Below are the code and all the weights of a small trained network. Each question names an input and a class and asks about switching units off, where a switched-off unit gives its printed mean instead of its output.

import numpy as np


def w(rows, s, z=0):
    codes = np.array(rows[::2]) - 128.0
    scale = np.full(codes.shape[1], s)
    scale[-1] = z or s
    return codes * scale


def f(y):
    return y / 2 * (1 + np.tanh(0.7978845608 * (y + 0.044715 * y**3)))


def log_softmax(a):
    a = a - a.max(-1, keepdims=True)
    return a - np.log(np.exp(a).sum(-1, keepdims=True))


def net(x, mask):
    res = np.array(x, float).reshape(1, 8) / 4 @ E
    y = f(res @ A[0][:, :-1].T + A[0][:, -1])
    res = res + np.where(mask, y, B[0][:, -1]) @ B[0][:, :-1]
    return log_softmax(res[-1] @ U[:, :-1].T + U[:, -1])


A, B = {}, {}
E = w([
[138,124,133,116,114,137,139,144,113,116,122],'x0',
[183,122,192,87,191,62,105,86,40,91,111],'x1',
[129,126,123,132,134,126,122,124,127,130,130],'x2',
[141,113,125,118,126,139,148,128,111,145,124],'x3',
[161,135,120,110,75,53,254,110,134,133,188],'x4',
[133,74,197,251,96,112,125,140,117,143,124],'x5',
[150,171,121,192,187,194,193,109,120,101,166],'x6',
[119,111,121,122,199,112,164,240,192,134,93],'x7',
],0.0096)
A[0] = w([
[200,112,199,102,244,26,109,106,39,71,120,33],'N0',
[139,140,116,140,103,70,218,103,131,112,99,66],'N1',
[148,200,52,15,181,139,104,123,139,139,136,29],'N2',
[232,191,117,224,234,207,221,95,140,48,152,23],'N3',
[215,80,87,136,58,58,192,161,134,39,205,51],'N4',
[118,192,112,20,136,175,119,171,141,23,198,11],'N5',
[152,120,164,110,245,81,183,254,228,159,65,120],'N6',
[130,49,166,59,82,25,98,125,174,183,71,21],'N7',
[152,192,125,114,139,26,181,97,189,186,197,67],'N8',
[107,143,190,107,209,231,59,148,105,174,183,13],'N9',
[132,82,218,248,115,94,126,167,101,136,118,2],'N10',
],0.006,0.0061)
B[0] = w([
[67,47,42,218,35,196,182,216,155,122,166,232],'N0',
[162,119,116,67,114,180,90,171,122,102,51,157],'N1',
[117,146,173,188,160,95,255,73,155,164,52,183],'N2',
[83,99,190,25,74,24,43,176,176,210,157,218],'N3',
[192,108,142,62,211,218,102,144,117,102,67,183],'N4',
[99,143,135,148,119,84,160,105,102,220,65,160],'N5',
[125,251,119,102,154,180,113,53,39,95,208,253],'N6',
[146,173,171,73,128,107,118,178,193,209,189,168],'N7',
[228,98,96,188,127,194,28,155,144,151,41,183],'N8',
[155,67,136,115,104,130,46,126,170,179,81,149],'N9',
[135,167,161,202,141,71,235,33,148,167,7,174],'N10',
],0.0089,0.0076)
U = w([
[127,127,154,181,168,67,243,74,122,182,7,49],'0',
[188,78,139,141,218,217,2,177,120,101,8,69],'1',
[102,103,187,75,98,25,69,186,140,214,201,38],'2',
[49,81,6,205,64,212,198,217,169,106,178,64],'3',
[137,100,134,145,150,130,118,106,94,89,147,248],'4',
[172,169,131,146,106,154,92,11,3,98,224,116],'5',
[139,104,104,151,156,109,111,127,97,110,140,231],'6',
[137,99,116,157,154,110,125,121,114,105,143,209],'7',
],0.0082,0.011)

Each question gives the input, the list of numbers given to net, and the class t.
The units are the neurons (one row each of A and B). Each row of codes is followed by its name. A weight is (code - 128) times the scale printed after its matrix; where a second scale follows, it is the last column's (A, B and U).
mask holds one flag per neuron, in row order. A switched-off neuron (its flag False) gives its mean, the last column of its row in B, instead of its output. The means were averaged over made-up inputs and are rounded, as every weight is.
A unit's drop is (log p(t) with every unit on - log p(t) with that unit switched off) / (log p(t) with every unit on - log p(t) with every unit switched off).
The circuit of an input: a set's keep is (log p(t) with only the set's units on - log p(t) with every unit switched off) / (log p(t) with every unit on - log p(t) with every unit switched off). Starting from all 11 units, units are removed one at a time, each time the one whose removal leaves the highest keep (on an exact tie, the one counted first), for as long as the keep stays at least 0.8.
units of the circuit, in order: the units of the circuit, biggest drop first
most important unit: the unit with the biggest drop
k most important neurons: the k neurons with the biggest drops, biggest first
drop when u is switched off: that unit's drop, to one decimal
input [2,1,2,-2,4,-6,1,4], class 0: units of the circuit, in order : N2
input [-6,-3,3,-4,8,1,0,5], class 1: units of the circuit, in order : N8, N4
input [3,-5,7,5,1,7,-5,3], class 0: 3 most important neurons : N10, N0, N3
input [4,-8,-5,-1,8,-3,1,-1], class 1: 2 most important neurons : N4, N8
input [-2,-7,3,-4,8,7,0,-7], class 1: units of the circuit, in order : N4, N8, N1
input [7,-8,4,-2,-3,3,-8,-6], class 2: 4 most important neurons : N0, N7, N6, N8
input [-4,0,4,1,-1,-5,-6,8], class 5: 2 most important neurons : N6, N3
input [5,-5,-4,-3,-2,4,8,-7], class 2: 3 most important neurons : N3, N6, N0
input [1,-7,-3,5,7,2,-3,-4], class 1: 3 most important neurons : N4, N0, N8
input [2,6,-7,3,2,7,-3,-1], class 0: 2 most important neurons : N10, N6
input [-3,-4,4,8,8,4,0,-2], class 1: 2 most important neurons : N4, N8
input [-8,-5,0,5,4,8,-8,-8], class 0: 4 most important neurons : N10, N3, N6, N0
input [-8,4,0,3,8,6,8,-8], class 1: 3 most important neurons : N4, N8, N1
input [3,1,-6,2,-1,-7,0,-5], class 0: 2 most important neurons : N2, N6
input [-3,1,-5,5,-6,7,-8,5], class 2: most important unit : N7
input [2,-5,-3,-6,6,-7,5,7], class 0: 3 most important neurons : N2, N5, N0
input [-5,-7,-4,-6,0,6,2,8], class 5: units of the circuit, in order : N6, N0
input [-2,-6,6,-3,0,-8,-3,6], class 0: drop when N2 is switched off : 0.6
input [2,5,-3,1,7,-1,6,-6], class 1: drop when N4 is switched off : 0.3
input [5,7,2,-6,-5,1,-4,-3], class 3: drop when N0 is switched off : 0.7
input [-2,-6,6,-4,0,7,7,0], class 0: most important unit : N10
